Look-ups in named tables: a row name and a column name give one cell, copied from the table.

bakiran =
         lisolus  somok  tefeb  duti
zale         140    155     92   159
dulap        116    109    166   107
rebi         145    157     87   147
sugazu       151    157     93   159
zes          167    131     88    97
ril          173    111     92    87
kulipoz       88    142    173   187
par           95    130    181   177
kezup        237    160     54   112
mep           25    112    214   148

lisolus of sugazu is 151
lisolus of ril is 173
lisolus of zale is 140
lisolus of kulipoz is 88
duti of kulipoz is 187
lisolus of dulap is 116
duti of sugazu is 159
somok of zes is 131
somok of par is 130
tefeb of sugazu is 93
duti of zale is 159
tefeb of ril is 92
duti of kezup is 112
lisolus of rebi is 145
lisolus of mep is 25
Row with the largest duti: kulipoz

mul
          lun   zim  bagove   tof  kese  pere  fimugo
bis      8740  5139    9264  6069  4535  6641    5174
zaz      6592  3975    6010  3304  6760  5673    2864
simafib  9548  4584    6716  4234  5735  4221    4612
kor      7840  4770    7999  6752  8174  4556    7485
mipaza   5919  3828    4718  7673  3488  6031    5642
soritif  7334  9534    6345  4268  6889  8428    6369
balerez  7385  4851    4204  4463  7004  3940    8105
zanom    6285  3917    5861  5324  4281  3603    3375
zed      7241  5214    7860  2590  4175  5334    4293
rodili   5842  5957    5148  3204  7505  6557    2687
sabibok  5601  7805    6292  3780  7987  8081    8679
nisod    4751  5692    4705  7362  6412  4845    8821
vuba     6626  2316    7209  6390  5808  6280    8033
pazuri   4625  5318    8470  4850  7300  3569    7390

pere of zanom = 3603
bagove of balerez = 4204
lun of mipaza = 5919
lun of zaz = 6592
lun of soritif = 7334
kese of rodili = 7505
zim of sabibok = 7805
zim of zed = 5214
zim of vuba = 2316
fimugo of mipaza = 5642
pere of bis = 6641
kese of simafib = 5735
fimugo of balerez = 8105
fimugo of nisod = 8821
lun of bis = 8740
pere of rodili = 6557
fimugo of zed = 4293
lun of pazuri = 4625

par:
	zik	vagulov	keb	zut	befa	nor
ruviz	5.224	6.645	4.000	7.470	5.347	6.049
tad	6.620	5.871	8.148	5.982	4.839	6.666
bugem	7.539	4.859	6.860	7.337	2.223	7.312
ladifup	3.868	3.686	3.568	4.332	5.623	4.608
sabu	4.478	6.690	6.104	4.095	2.419	6.398
vipo	4.286	6.209	5.694	3.979	3.160	6.203
givefu	6.684	6.019	5.940	5.924	6.010	3.898
nituk	4.469	7.336	5.308	4.783	3.489	5.450
kod	6.704	3.100	3.328	7.975	4.077	6.145
dedos	4.023	7.336	3.696	7.103	7.150	5.347
davo	7.955	3.685	7.163	4.296	3.793	2.636
veg	3.993	3.010	5.579	3.830	4.550	8.795

What is the zik of givefu in par? 6.684
What is the befa of davo in par? 3.793
What is the nor of sabu in par? 6.398
What is the nor of kod in par? 6.145
What is the vagulov of ladifup in par? 3.686
What is the keb of nituk in par? 5.308
Which row has the largest nor? veg

Table kunut
|  | gad | zun | zipe | zap |
|---|---|---|---|---|
| zapepi | 112 | 129 | 113 | 69 |
| ged | 90 | 138 | 79 | 65 |
| nurag | 103 | 125 | 114 | 96 |
| fef | 61 | 176 | 150 | 74 |
| desugap | 123 | 122 | 133 | 68 |
| sabimo | 112 | 27 | 219 | 60 |
| nuvos | 102 | 123 | 143 | 88 |
| kugu | 90 | 75 | 133 | 55 |
| tivira | 94 | 67 | 148 | 56 |
| siso | 76 | 113 | 73 | 38 |
| sege | 115 | 89 | 109 | 67 |

What is the gad of zapepi in kunut? 112
What is the gad of siso in kunut? 76
What is the zipe of ged in kunut? 79
What is the gad of ged in kunut? 90
What is the zun of nuvos in kunut? 123
What is the zun of desugap in kunut? 122
What is the zipe of sabimo in kunut? 219
What is the gad of sege in kunut? 115
What is the zap of desugap in kunut? 68
What is the zap of siso in kunut? 38
What is the zap of nuvos in kunut? 88
What is the zun of sabimo in kunut? 27
What is the zun of fef in kunut? 176
What is the zap of tivira in kunut? 56
What is the zun of zapepi in kunut? 129
What is the gad of tivira in kunut? 94

litun
|  | fus | demuka | kobam | tib | fevi | vuv |
|---|---|---|---|---|---|---|
| ket | -3 | -309 | -475 | 339 | 84 | -681 |
| fuf | -76 | -30 | 46 | 324 | -321 | 177 |
| zez | 494 | -581 | -592 | -361 | -353 | -658 |
| nez | -335 | 534 | -410 | -742 | -338 | 91 |
| gop | -203 | 445 | -223 | -682 | -291 | 258 |
| nuvinol | -69 | -28 | 71 | 276 | -326 | 210 |
| lurisup | -141 | 290 | -54 | -532 | -289 | 368 |
| rupi | -137 | 300 | -59 | -543 | -292 | 358 |

zez, kobam => -592
zez, vuv => -658
lurisup, kobam => -54
zez, tib => -361
ket, demuka => -309
rupi, fevi => -292
nuvinol, vuv => 210
zez, fus => 494
fuf, fevi => -321
lurisup, demuka => 290
nuvinol, fevi => -326

mesav:
	fubomed	lisage	mabugom	dap	purif	lomonit	vip	niran
fozi	120	118	119	128	130	163	128	137
pag	49	198	142	145	156	126	126	139
pefab	182	76	106	131	129	47	147	134
nem	43	101	115	102	136	106	133	174
vum	118	242	172	133	122	126	120	164
dinitak	103	28	74	121	107	133	132	129
monis	58	50	155	172	136	136	119	102

What is the lomonit of pefab in mesav? 47
What is the dap of dinitak in mesav? 121
What is the lomonit of fozi in mesav? 163
What is the mabugom of pefab in mesav? 106
What is the purif of pefab in mesav? 129
What is the purif of vum in mesav? 122
What is the lomonit of vum in mesav? 126
What is the fubomed of pefab in mesav? 182
What is the lisage of pefab in mesav? 76
What is the lisage of nem in mesav? 101
What is the vip of monis in mesav? 119
What is the dap of pag in mesav? 145
What is the dap of monis in mesav? 172
What is the mabugom of vum in mesav? 172
What is the purif of monis in mesav? 136
What is the lisage of pag in mesav? 198
What is the niran of pag in mesav? 139
What is the purif of pag in mesav? 156
What is the fubomed of pag in mesav? 49
Which row has the largest dap? monis

rinizud.tsv
	zokuvek	vov	zuposod	lag	pak	zozem	mukibe	tuze	getot
dekopi	0.2	0.0	0.2	0.2	-0.2	0.5	0.6	-0.4	-0.1
gezevak	-0.1	-0.2	0.0	0.3	0.1	0.3	0.6	-0.6	0.2
tomiz	0.0	-0.1	-0.1	0.0	0.0	0.4	0.6	-0.5	0.0
sila	0.1	0.1	0.0	0.0	0.0	0.4	0.5	-0.3	-0.1
pizezik	-0.1	0.0	0.4	0.3	0.0	0.3	0.6	-0.3	-0.1

gezevak, zuposod => 0.0
sila, zozem => 0.4
pizezik, vov => 0.0
dekopi, mukibe => 0.6
gezevak, vov => -0.2
sila, zokuvek => 0.1
tomiz, zozem => 0.4
pizezik, zozem => 0.3
dekopi, pak => -0.2
tomiz, pak => 0.0
sila, getot => -0.1
pizezik, zuposod => 0.4
gezevak, tuze => -0.6

lir
        tes  tad
zezek    22  144
pozabi  210   16
diziza  139  104
simo    170   71
sirik   120  119
vetom   122  124
nupeb   212   66
turiba  179   65
lak     119   97
kab     116    2
bigad    96   77
nup     128  120
kop     125  114
kag     182   75

bigad, tad -> 77
diziza, tad -> 104
nup, tes -> 128
pozabi, tad -> 16
kop, tes -> 125
kab, tad -> 2
sirik, tad -> 119
Which row has the largest tes? nupeb

tavida
         zomatu     mor     sop  keroga     mas     kep     git  dogarom
sokik    -64539    8553  -35621  -57484  -72993  -67642  -88257   -26395
vul       23326   37663  -83359   20962   18378   39977  -36397   -10146
nam      -31419  -87057   34830  -17959   24207    6628  -96188   -91160
zav      -94382  -11864   24943  -66204   41849   42814    7306   -76334
nifiduk   71155  -81177  -44050   72309   35717   29743  -90336   -37593

What is the sop of vul in tavida? -83359
What is the mor of nam in tavida? -87057
What is the mas of nam in tavida? 24207
What is the dogarom of zav in tavida? -76334
What is the keroga of nam in tavida? -17959
What is the dogarom of nifiduk in tavida? -37593
What is the keroga of sokik in tavida? -57484
What is the sop of nam in tavida? 34830
What is the zomatu of nifiduk in tavida? 71155
What is the keroga of zav in tavida? -66204
What is the mor of zav in tavida? -11864
What is the dogarom of vul in tavida? -10146
What is the mas of nifiduk in tavida? 35717
What is the dogarom of sokik in tavida? -26395

